Below is a small trained network, with its code and all its weights. Each question gives an input and a class and asks what happens when units are switched off, that is, made to give their printed mean instead of their output.

import numpy as np


def w(rows, s, z=0):
    codes = np.array(rows[::2]) - 128.0
    scale = np.full(codes.shape[1], s)
    scale[-1] = z or s
    return codes * scale


def f(y):
    return np.maximum(y, 0)


def log_softmax(a):
    a = a - a.max(-1, keepdims=True)
    return a - np.log(np.exp(a).sum(-1, keepdims=True))


def net(x, mask):
    res = np.array(x, float).reshape(1, 6) / 4 @ E
    y = f(res @ A[0][:, :-1].T + A[0][:, -1])
    res = res + np.where(mask, y, B[0][:, -1]) @ B[0][:, :-1]
    return log_softmax(res[-1] @ U[:, :-1].T + U[:, -1])


A, B = {}, {}
E = w([
[131,172,82,82,82,103,32],'x0',
[165,51,87,226,76,160,107],'x1',
[233,135,112,150,151,39,144],'x2',
[150,45,57,32,122,148,169],'x3',
[128,129,132,127,131,125,127],'x4',
[129,147,152,116,2,101,192],'x5',
],0.0085)
A[0] = w([
[143,89,76,87,127,148,162,36],'N0',
[127,91,99,131,240,170,67,2],'N1',
[180,153,133,104,165,60,143,190],'N2',
[209,127,126,140,133,96,128,48],'N3',
[128,100,101,80,141,126,166,119],'N4',
[131,148,99,115,95,118,79,63],'N5',
[128,159,145,171,127,114,115,59],'N6',
[172,70,67,218,71,160,101,36],'N7',
[118,193,172,179,148,135,99,36],'N8',
[138,157,105,78,71,104,77,152],'N9',
[120,163,168,182,139,108,129,59],'N10',
[132,168,90,114,110,113,61,79],'N11',
[129,125,163,143,117,144,196,179],'N12',
[135,186,163,164,116,140,125,68],'N13',
[185,122,106,144,148,86,139,52],'N14',
[120,137,155,102,4,124,190,39],'N15',
[132,117,156,142,172,113,206,116],'N16',
[143,96,90,76,125,132,149,40],'N17',
[66,117,145,97,124,219,96,79],'N18',
[116,155,158,170,115,125,109,73],'N19',
],0.012,0.0067)
B[0] = w([
[132,45,166,113,67,88,30,185],'N0',
[201,190,71,195,138,10,81,224],'N1',
[47,172,96,141,84,189,137,253],'N2',
[47,115,74,180,77,162,188,178],'N3',
[129,115,166,107,93,135,24,201],'N4',
[180,74,183,206,162,172,176,170],'N5',
[129,68,128,79,89,125,88,163],'N6',
[106,254,183,30,127,163,65,244],'N7',
[113,63,128,67,66,97,92,201],'N8',
[168,128,160,164,195,192,113,239],'N9',
[143,71,146,87,73,125,67,181],'N10',
[158,86,200,200,176,185,149,195],'N11',
[177,153,142,165,185,165,117,219],'N12',
[129,69,116,99,93,94,53,179],'N13',
[58,116,90,191,45,174,170,177],'N14',
[164,175,69,212,164,31,114,235],'N15',
[169,132,172,166,148,202,72,211],'N16',
[123,81,176,105,41,77,28,177],'N17',
[52,143,77,197,69,159,179,243],'N18',
[137,75,141,117,70,69,80,176],'N19',
],0.0083,0.0074)
U = w([
[139,8,132,88,53,77,84,82],'0',
[139,152,109,129,126,138,124,255],'1',
[182,187,65,187,142,23,122,108],'2',
[86,251,162,51,130,159,111,190],'3',
[28,110,54,191,61,181,172,78],'4',
[196,60,175,191,178,206,135,84],'5',
[120,151,123,58,158,106,174,115],'6',
[134,87,112,2,140,112,229,85],'7',
],0.0096,0.014)

Each question gives the input, the list of numbers given to net, and the class t.
The units are the neurons (one row each of A and B). Each row of codes is followed by its name. A weight is (code - 128) times the scale printed after its matrix; where a second scale follows, it is the last column's (A, B and U).
mask holds one flag per neuron, in row order. A switched-off neuron (its flag False) gives its mean, the last column of its row in B, instead of its output. The means were averaged over made-up inputs and are rounded, as every weight is.
A unit's drop is (log p(t) with every unit on - log p(t) with that unit switched off) / (log p(t) with every unit on - log p(t) with every unit switched off).
The circuit of an input: a set's keep is (log p(t) with only the set's units on - log p(t) with every unit switched off) / (log p(t) with every unit on - log p(t) with every unit switched off). Starting from the 12 units with the biggest drops (on a tie, the unit counted first), units are removed one at a time, each time the one whose removal leaves the highest keep (on an exact tie, the one counted first), for as long as the keep stays at least 0.8.
units of the circuit, in order: the units of the circuit, biggest drop first
unit that matters most: the unit with the biggest drop
top k neurons: the k neurons with the biggest drops, biggest first
input [3,-2,-5,5,-3,7], class 2: top neuron	[N15]
input [-1,3,5,3,-2,7], class 2: top 2 neurons	[N15, N18]
input [8,0,2,6,-7,-2], class 5: units of the circuit, in order	[N9, N11]
input [-6,8,-1,8,-8,-1], class 0: top 2 neurons	[N0, N17]
input [-1,5,-5,-1,-6,7], class 2: top 2 neurons	[N15, N2]
input [4,0,-2,-6,-2,6], class 0: units of the circuit, in order	[N13, N19]
input [-6,-1,6,5,-1,-5], class 4: units of the circuit, in order	[N2, N14]
input [-2,-2,6,5,-4,-5], class 4: units of the circuit, in order	[N2, N14]
input [-2,-7,1,-7,5,8], class 2: top 2 neurons	[N15, N12]
input [-3,-2,-8,3,2,-7], class 4: top 2 neurons	[N18, N15]
input [-1,-1,1,0,-1,-4], class 2: top 2 neurons	[N7, N1]
input [-5,2,8,-2,-5,3], class 4: top 2 neurons	[N3, N14]
input [-5,-3,7,-4,5,1], class 4: units of the circuit, in order	[N2, N3]
input [-2,-5,2,-7,-3,-7], class 0: unit that matters most	N8
input [2,-1,7,-7,1,7], class 0: top 2 neurons	[N10, N13]
input [-7,-6,-5,7,5,-6], class 0: units of the circuit, in order	[N0, N17]
input [-2,4,2,1,-2,-4], class 2: top 2 neurons	[N1, N2]
input [-8,7,-8,6,8,1], class 1: top 3 neurons	[N7, N2, N12]
input [6,4,6,3,5,3], class 4: units of the circuit, in order	[N3, N14]
input [-8,-7,2,7,6,1], class 5: units of the circuit, in order	[N16]
input [-5,4,0,-5,5,2], class 0: units of the circuit, in order	[N10, N19, N13]
